85	163	169
145	106	113
76	128	169
202	128	128
=>
106	113
128	169

179	117	117
124	119	141
184	207	129
103	98	197
152	154	102
=>
119	141
207	129

109	154	98
153	196	80
136	64	108
30	75	170
=>
196	80
64	108

119	138	125
115	130	127
116	211	129
208	162	125
130	183	129
=>
130	127
211	129

145	144	147	151
88	100	65	168
156	125	174	92
85	90	59	177
131	118	116	146
=>
100	65
125	174

178	117	117	193	145
113	153	100	96	105
35	126	71	54	97
=>
153	100
126	71

130	200	136	127
126	130	134	127
57	117	132	128
127	123	176	127
=>
130	134
117	132

155	85	132
155	85	132
166	85	174
168	57	132
=>
85	132
85	174
---
93	92	73
42	128	86
108	165	153
93	63	35
86	129	87
99	124	139
113	129	126
104	160	96
130	140	138
118	110	107
=>
93	63	35
93	92	73
42	128	86
86	129	87
104	160	96
118	110	107
113	129	126
130	140	138
99	124	139
108	165	153

183	96	51	140	75	106	89	126	84	141	145
141	110	120	151	133	110	111	95	161	101	100
136	147	166	109	120	164	165	155	107	136	144
142	135	106	150	134	92	135	134	123	135	120
115	160	175	117	154	150	172	147	146	128	109
167	95	105	144	100	93	99	99	123	111	110
=>
183	96	51	140	75	106	89	126	84	141	145
167	95	105	144	100	93	99	99	123	111	110
142	135	106	150	134	92	135	134	123	135	120
141	110	120	151	133	110	111	95	161	101	100
136	147	166	109	120	164	165	155	107	136	144
115	160	175	117	154	150	172	147	146	128	109

100	137	139	170	147	64	134	138	106
91	166	173	112	172	131	165	149	163
137	136	119	121	107	143	144	171	70
131	120	127	116	130	145	123	123	139
95	155	157	128	165	118	156	141	143
97	109	122	188	138	34	107	124	103
90	129	143	169	152	53	130	143	110
97	153	163	136	153	106	151	132	129
89	149	158	134	167	115	160	141	147
=>
137	136	119	121	107	143	144	171	70
97	109	122	188	138	34	107	124	103
131	120	127	116	130	145	123	123	139
100	137	139	170	147	64	134	138	106
90	129	143	169	152	53	130	143	110
95	155	157	128	165	118	156	141	143
89	149	158	134	167	115	160	141	147
97	153	163	136	153	106	151	132	129
91	166	173	112	172	131	165	149	163

139	133	103	150	140	143	118
142	126	133	123	151	136	167
79	131	124	94	122	103	144
116	119	135	69	110	132	154
107	126	160	203	131	153	128
=>
139	133	103	150	140	143	118
79	131	124	94	122	103	144
142	126	133	123	151	136	167
116	119	135	69	110	132	154
107	126	160	203	131	153	128

183	139	98	132	173	167	161	64	198	98	180	59	156	196	65
189	129	88	66	77	108	94	68	103	104	188	127	202	161	77
60	161	56	179	190	140	138	63	70	89	93	150	135	179	101
=>
60	161	56	179	190	140	138	63	70	89	93	150	135	179	101
189	129	88	66	77	108	94	68	103	104	188	127	202	161	77
183	139	98	132	173	167	161	64	198	98	180	59	156	196	65

116	104	139	160	68	146	186	158
100	72	74	88	140	114	117	119
130	46	100	111	108	141	143	113
136	35	113	121	117	151	147	109
=>
100	72	74	88	140	114	117	119
130	46	100	111	108	141	143	113
136	35	113	121	117	151	147	109
116	104	139	160	68	146	186	158

66	79	159	136
68	63	97	82
159	156	139	121
151	51	162	99
71	112	130	53
57	43	101	114
=>
68	63	97	82
57	43	101	114
71	112	130	53
159	156	139	121
66	79	159	136
151	51	162	99

102	149	196	191	188	143	155	164	168	152	170	123	111	99
146	116	36	51	53	110	98	92	81	109	85	127	135	150
176	91	108	110	110	129	125	106	117	88	106	152	173	166
171	75	152	150	150	152	150	132	148	78	136	163	177	151
=>
146	116	36	51	53	110	98	92	81	109	85	127	135	150
176	91	108	110	110	129	125	106	117	88	106	152	173	166
171	75	152	150	150	152	150	132	148	78	136	163	177	151
102	149	196	191	188	143	155	164	168	152	170	123	111	99
---
108	114	139
208	152	132
=>
114	139	108
152	132	208

145	192	63	108
188	146	107	74
67	179	93	203
=>
63	108	145	192
107	74	188	146
93	203	67	179

121	134	99	177	119	150	119	133	123	136	91	95	96
116	46	130	128	178	123	220	144	179	72	130	130	131
140	129	170	68	131	108	129	116	126	126	194	180	177
=>
95	96	121	134	99	177	119	150	119	133	123	136	91
130	131	116	46	130	128	178	123	220	144	179	72	130
180	177	140	129	170	68	131	108	129	116	126	126	194

113	91	88	136	33	133	211	151	156	128
141	120	106	150	92	105	159	147	149	153
=>
156	128	113	91	88	136	33	133	211	151
149	153	141	120	106	150	92	105	159	147

142	129	129	52	64	70
136	166	70	132	131	132
114	122	130	171	167	164
115	89	183	131	131	129
128	114	147	115	116	117
129	114	147	114	114	114
142	130	128	76	83	86
115	80	195	129	128	130
=>
64	70	142	129	129	52
131	132	136	166	70	132
167	164	114	122	130	171
131	129	115	89	183	131
116	117	128	114	147	115
114	114	129	114	147	114
83	86	142	130	128	76
128	130	115	80	195	129

100	146	94	124	103	146	104	106	105	110
122	151	122	139	127	132	46	63	65	111
75	134	49	110	82	191	128	128	127	119
=>
105	110	100	146	94	124	103	146	104	106
65	111	122	151	122	139	127	132	46	63
127	119	75	134	49	110	82	191	128	128

160	164	123	139	72
215	169	143	162	182
188	104	166	151	114
121	100	121	131	92
131	135	135	132	106
181	176	144	135	36
122	148	105	125	226
142	128	178	122	96
165	177	213	111	82
=>
139	72	160	164	123
162	182	215	169	143
151	114	188	104	166
131	92	121	100	121
132	106	131	135	135
135	36	181	176	144
125	226	122	148	105
122	96	142	128	178
111	82	165	177	213

153	96	172	150	194	95	168
123	209	115	115	98	209	110
124	216	116	115	97	216	110
123	202	115	115	98	201	111
123	208	116	115	99	208	111
121	205	115	111	99	204	109
122	208	116	114	99	209	109
152	91	180	145	207	88	173
=>
95	168	153	96	172	150	194
209	110	123	209	115	115	98
216	110	124	216	116	115	97
201	111	123	202	115	115	98
208	111	123	208	116	115	99
204	109	121	205	115	111	99
209	109	122	208	116	114	99
88	173	152	91	180	145	207
